Here is a tiny trained network, its code and every weight. The questions are about switching its units off for an input and a class, where a switched-off unit gives its printed mean instead of its output.

import numpy as np


def w(rows, s, z=0):
    codes = np.array(rows[::2]) - 128.0
    scale = np.full(codes.shape[1], s)
    scale[-1] = z or s
    return codes * scale


def norm(h):
    return h / np.sqrt((h * h).mean(-1, keepdims=True) + 1e-5)


def f(y):
    return np.maximum(y, 0)


def log_softmax(a):
    a = a - a.max(-1, keepdims=True)
    return a - np.log(np.exp(a).sum(-1, keepdims=True))


def net(x, mask):
    res = np.array(x, float).reshape(1, 3) / 4 @ E
    u = 0
    for l in range(2):
        y = f(norm(res) @ A[l][:, :-1].T + A[l][:, -1])
        res = res + np.where(mask[u : u + 15], y, B[l][:, -1]) @ B[l][:, :-1]
        u += 15
    return log_softmax(norm(res)[-1] @ U[:, :-1].T + U[:, -1])


A, B = {}, {}
E = w([
[118,151,202,51,178,253,181,150],'x0',
[166,181,141,24,92,94,77,166],'x1',
[108,72,185,114,171,16,185,78],'x2',
],0.0059)
A[0] = w([
[1,136,131,148,138,201,104,127,3],'L0N0',
[119,93,92,161,192,107,122,149,127],'L0N1',
[204,202,229,112,161,68,125,116,143],'L0N2',
[186,150,232,53,187,127,175,33,120],'L0N3',
[172,127,101,243,102,181,166,108,73],'L0N4',
[52,204,164,87,37,119,207,167,106],'L0N5',
[150,252,77,205,94,170,37,160,111],'L0N6',
[196,156,225,181,238,68,73,72,91],'L0N7',
[73,188,196,163,124,127,152,36,152],'L0N8',
[112,102,153,103,86,203,158,36,190],'L0N9',
[162,197,108,63,187,179,74,213,46],'L0N10',
[226,132,76,93,148,229,129,212,92],'L0N11',
[158,252,158,174,161,233,122,53,199],'L0N12',
[106,171,126,119,129,49,193,128,119],'L0N13',
[103,85,143,162,157,191,124,166,2],'L0N14',
],0.0047,0.0016)
B[0] = w([
[70,86,176,66,98,62,76,138,173],'L0N0',
[168,102,83,72,133,156,101,160,176],'L0N1',
[113,161,69,166,57,105,108,3,209],'L0N2',
[181,78,69,145,157,141,79,203,243],'L0N3',
[114,232,113,79,54,138,135,79,214],'L0N4',
[207,131,111,103,139,159,103,84,175],'L0N5',
[171,134,185,99,199,171,84,188,253],'L0N6',
[183,116,215,169,153,110,159,89,188],'L0N7',
[100,160,98,149,92,128,162,143,181],'L0N8',
[171,86,183,152,49,94,143,150,197],'L0N9',
[93,85,114,172,171,136,139,48,224],'L0N10',
[213,131,109,178,182,126,143,113,231],'L0N11',
[154,81,104,163,128,157,158,111,235],'L0N12',
[102,179,92,105,151,99,54,48,187],'L0N13',
[104,148,144,71,47,40,146,58,166],'L0N14',
],0.005,0.0039)
A[1] = w([
[136,83,141,87,208,148,119,133,113],'L1N0',
[155,78,130,111,211,85,208,150,123],'L1N1',
[63,143,107,141,95,187,211,147,98],'L1N2',
[57,166,128,109,108,151,202,149,52],'L1N3',
[117,126,172,114,191,129,61,119,152],'L1N4',
[156,147,52,102,40,172,89,155,251],'L1N5',
[81,139,163,175,199,55,117,137,73],'L1N6',
[109,99,151,88,123,83,105,2,116],'L1N7',
[136,164,76,89,149,103,124,53,93],'L1N8',
[134,161,28,147,88,197,146,144,155],'L1N9',
[101,131,101,114,86,146,207,134,104],'L1N10',
[188,118,84,85,170,43,99,176,214],'L1N11',
[170,34,96,166,127,81,147,105,90],'L1N12',
[171,94,175,162,123,149,101,138,237],'L1N13',
[59,101,63,193,81,139,104,84,206],'L1N14',
],0.0076,0.002)
B[1] = w([
[166,136,87,205,163,122,106,143,187],'L1N0',
[127,215,85,161,176,187,75,177,198],'L1N1',
[123,108,85,73,26,17,92,131,169],'L1N2',
[104,118,140,107,40,118,113,74,140],'L1N3',
[94,99,75,133,94,66,185,106,170],'L1N4',
[61,137,146,151,185,127,182,148,255],'L1N5',
[119,131,110,52,90,150,65,164,178],'L1N6',
[82,81,152,44,67,122,140,95,247],'L1N7',
[180,57,117,92,95,157,192,113,202],'L1N8',
[203,103,132,108,155,139,166,93,225],'L1N9',
[120,79,161,17,71,58,1,61,153],'L1N10',
[55,103,206,146,50,111,123,121,246],'L1N11',
[214,144,122,110,97,170,168,105,236],'L1N12',
[84,184,108,166,190,80,139,157,210],'L1N13',
[134,118,168,60,145,143,108,143,233],'L1N14',
],0.0057,0.0059)
U = w([
[153,55,129,59,39,104,112,51,181],'0',
[35,181,131,216,118,74,30,210,2],'1',
[224,159,71,187,245,230,129,127,157],'2',
],0.011,0.0021)

Each question gives the input, the list of numbers given to net, and the class t.
The units are the neurons (one row each of A and B). Each row of codes is followed by its name. A weight is (code - 128) times the scale printed after its matrix; where a second scale follows, it is the last column's (A, B and U).
mask holds one flag per neuron, layer by layer. A switched-off neuron (its flag False) gives its mean, the last column of its row in B, instead of its output. The means were averaged over made-up inputs and are rounded, as every weight is.
A unit's drop is (log p(t) with every unit on - log p(t) with that unit switched off) / (log p(t) with every unit on - log p(t) with every unit switched off).
The circuit of an input: a set's keep is (log p(t) with only the set's units on - log p(t) with every unit switched off) / (log p(t) with every unit on - log p(t) with every unit switched off). Starting from the 12 units with the biggest drops (on a tie, the unit counted first), units are removed one at a time, each time the one whose removal leaves the highest keep (on an exact tie, the one counted first), for as long as the keep stays at least 0.8.
units of the circuit, in order: the units of the circuit, biggest drop first
unit that matters most: the unit with the biggest drop
top k neurons: the k neurons with the biggest drops, biggest first
top k neurons in layer l: the k neurons of layer l with the biggest drops, biggest first
drop of u: that unit's drop, to one decimal
input [8,-8,4], class 0: unit that matters most => L0N6
input [7,-8,-7], class 0: units of the circuit, in order => L1N2; L0N14
input [-5,6,-8], class 1: top 3 neurons => L1N11; L0N6; L1N12
input [0,-4,4], class 2: top 3 neurons => L1N1; L0N2; L1N11
input [3,-5,5], class 2: top 2 neurons => L0N3; L1N1
input [5,-7,5], class 2: top 3 neurons in layer 0 => L0N3; L0N2; L0N7
input [-6,4,-1], class 1: top 2 neurons => L0N6; L0N10
input [-1,-1,-1], class 2: top 2 neurons in layer 0 => L0N4; L0N6
input [-4,8,-8], class 1: top 4 neurons in layer 1 => L1N11; L1N12; L1N8; L1N5
input [-1,-8,-5], class 0: top 2 neurons => L0N4; L1N2
input [4,-8,8], class 2: drop of L1N11 => 0.1
input [7,4,3], class 2: drop of L0N3 => 0.2
input [4,5,-1], class 2: drop of L0N14 => 0.0
input [-4,7,-3], class 1: unit that matters most => L0N6
